Below is a small trained network, with its code and all its weights. Each question gives an input and a class and asks what happens when units are switched off, that is, made to give their printed mean instead of their output.

import numpy as np


def w(rows, s, z=0):
    codes = np.array(rows[::2]) - 128.0
    scale = np.full(codes.shape[1], s)
    scale[-1] = z or s
    return codes * scale


def norm(h):
    return h / np.sqrt((h * h).mean(-1, keepdims=True) + 1e-5)


def f(y):
    return np.maximum(y, 0)


def log_softmax(a):
    a = a - a.max(-1, keepdims=True)
    return a - np.log(np.exp(a).sum(-1, keepdims=True))


def net(x, mask):
    res = np.array(x, float).reshape(1, 7) / 4 @ E
    u = 0
    for l in range(4):
        y = f(norm(res) @ A[l][:, :-1].T + A[l][:, -1])
        res = res + np.where(mask[u : u + 3], y, B[l][:, -1]) @ B[l][:, :-1]
        u += 3
    return log_softmax(norm(res)[-1] @ U[:, :-1].T + U[:, -1])


A, B = {}, {}
E = w([
[96,125,181,1,120,82,193,193,33,165],'x0',
[140,129,95,157,51,216,217,174,174,198],'x1',
[60,67,124,89,61,105,127,157,149,68],'x2',
[93,154,89,127,83,39,138,142,132,107],'x3',
[12,105,146,51,86,150,78,125,125,143],'x4',
[33,81,149,245,154,127,130,193,148,97],'x5',
[136,151,157,79,156,139,106,118,248,174],'x6',
],0.0082)
A[0] = w([
[150,210,25,102,4,1,177,138,236,55,75],'0.n1',
[236,174,71,241,177,108,96,99,138,88,2],'0.n2',
[216,172,100,90,192,161,150,117,168,187,94],'0.n3',
],0.0049,0.0067)
B[0] = w([
[42,173,67,105,164,22,199,132,211,84,251],'0.n1',
[50,113,223,104,15,115,130,108,1,154,207],'0.n2',
[182,56,209,116,145,179,44,82,166,213,242],'0.n3',
],0.0071,0.0026)
A[1] = w([
[156,129,49,136,75,50,154,80,202,134,3],'1.n1',
[95,71,140,187,99,176,62,116,142,88,87],'1.n2',
[20,130,109,164,156,128,1,142,150,12,45],'1.n3',
],0.0061,0.0041)
B[1] = w([
[150,114,122,117,100,43,140,99,169,8,171],'1.n1',
[176,80,111,110,51,155,172,99,103,135,201],'1.n2',
[99,88,76,112,117,149,49,106,184,201,253],'1.n3',
],0.013,0.0046)
A[2] = w([
[172,201,109,26,60,196,207,68,202,136,35],'2.n1',
[101,175,101,29,117,147,146,144,155,138,3],'2.n2',
[185,170,163,254,187,133,146,112,131,42,86],'2.n3',
],0.0066,0.0034)
B[2] = w([
[74,21,67,176,67,143,55,99,213,173,253],'2.n1',
[111,22,174,141,59,169,109,101,124,33,183],'2.n2',
[68,56,196,214,155,2,155,182,62,11,187],'2.n3',
],0.0075,0.0039)
A[3] = w([
[148,115,68,88,133,104,85,78,36,94,24],'3.n1',
[226,184,162,186,164,142,105,90,136,142,48],'3.n2',
[40,114,180,1,79,144,136,167,85,128,3],'3.n3',
],0.0097,0.0024)
B[3] = w([
[89,74,238,97,143,63,193,142,66,131,187],'3.n1',
[74,161,149,38,165,149,67,72,85,148,174],'3.n2',
[4,91,221,96,107,134,95,114,10,153,255],'3.n3',
],0.014,0.0071)
U = w([
[219,206,133,49,181,221,70,84,157,196,78],'0',
[71,188,86,76,100,107,197,212,138,98,24],'1',
[161,162,130,159,153,6,198,139,163,38,134],'2',
[166,121,103,229,94,178,232,245,90,117,37],'3',
[71,85,225,92,118,98,112,97,35,148,157],'4',
[104,52,70,155,69,144,90,97,232,154,254],'5',
],0.015,0.0049)

Each question gives the input, the list of numbers given to net, and the class t.
The units are the neurons (one row each of A and B). Each row of codes is followed by its name. A weight is (code - 128) times the scale printed after its matrix; where a second scale follows, it is the last column's (A, B and U).
mask holds one flag per neuron, layer by layer. A switched-off neuron (its flag False) gives its mean, the last column of its row in B, instead of its output. The means were averaged over made-up inputs and are rounded, as every weight is.
A unit's drop is (log p(t) with every unit on - log p(t) with that unit switched off) / (log p(t) with every unit on - log p(t) with every unit switched off).
The circuit of an input: a set's keep is (log p(t) with only the set's units on - log p(t) with every unit switched off) / (log p(t) with every unit on - log p(t) with every unit switched off). Starting from all 12 units, units are removed one at a time, each time the one whose removal leaves the highest keep (on an exact tie, the one counted first), for as long as the keep stays at least 0.8.
circuit, biggest first: the units of the circuit, biggest drop first
unit that matters most: the unit with the biggest drop
top k neurons: the k neurons with the biggest drops, biggest first
k most important neurons of layer l: the k neurons of layer l with the biggest drops, biggest first
drop when u is switched off: that unit's drop, to one decimal
input [1,-4,8,1,-8,4,1], class 2: top neuron => 0.n1
input [-7,-3,6,3,-5,-7,-7], class 2: top 3 neurons => 3.n3; 0.n1; 1.n1
input [-2,1,3,6,-4,5,3], class 2: circuit, biggest first => 0.n1; 1.n1
input [0,5,2,6,-3,-6,2], class 2: top 2 neurons => 1.n1; 0.n1
input [1,-3,-4,-1,-3,7,-4], class 2: circuit, biggest first => 3.n3; 2.n3
input [-7,4,-6,1,2,0,0], class 0: circuit, biggest first => 3.n2; 3.n3
input [-7,1,-7,-3,-8,4,-3], class 4: top 2 neurons => 3.n2; 2.n3
input [-2,7,0,3,-6,-8,-3], class 5: top 2 neurons => 2.n1; 0.n3
input [-7,-6,7,-1,-2,-6,3], class 5: top 2 neurons => 1.n3; 3.n3
input [-4,-1,1,5,0,-3,-4], class 2: top 2 neurons => 0.n1; 3.n3
input [5,4,-8,-8,-3,4,0], class 0: 2 most important neurons of layer 3 => 3.n3; 3.n1
input [4,-8,-5,-8,-5,-4,4], class 0: top 2 neurons => 3.n3; 0.n3
input [-8,8,-3,0,-1,2,-5], class 3: circuit, biggest first => 1.n3; 2.n3
input [6,8,-8,8,-8,-2,8], class 5: unit that matters most => 2.n1
input [-7,3,-4,-1,-7,0,-5], class 4: top 2 neurons => 3.n2; 0.n2
input [-4,-3,6,6,-5,0,-6], class 2: top 2 neurons => 3.n3; 0.n1
input [-3,4,-5,6,2,2,2], class 2: top 2 neurons => 1.n1; 1.n3
input [-8,8,-7,5,5,8,-8], class 3: top 2 neurons => 2.n1; 3.n2
input [-5,-7,-8,6,1,-4,7], class 0: top 2 neurons => 3.n3; 0.n3
input [1,7,1,1,-5,-3,-1], class 5: circuit, biggest first => 2.n1
input [-3,0,5,4,1,-5,0], class 2: drop when 1.n1 is switched off => 0.4
input [-2,1,1,-7,0,4,2], class 5: drop when 3.n3 is switched off => 0.1
input [-2,-4,4,6,-2,6,-4], class 5: drop when 3.n1 is switched off => 0.0
input [-2,-8,8,-4,-8,5,-1], class 5: 2 most important neurons of layer 3 => 3.n3; 3.n2
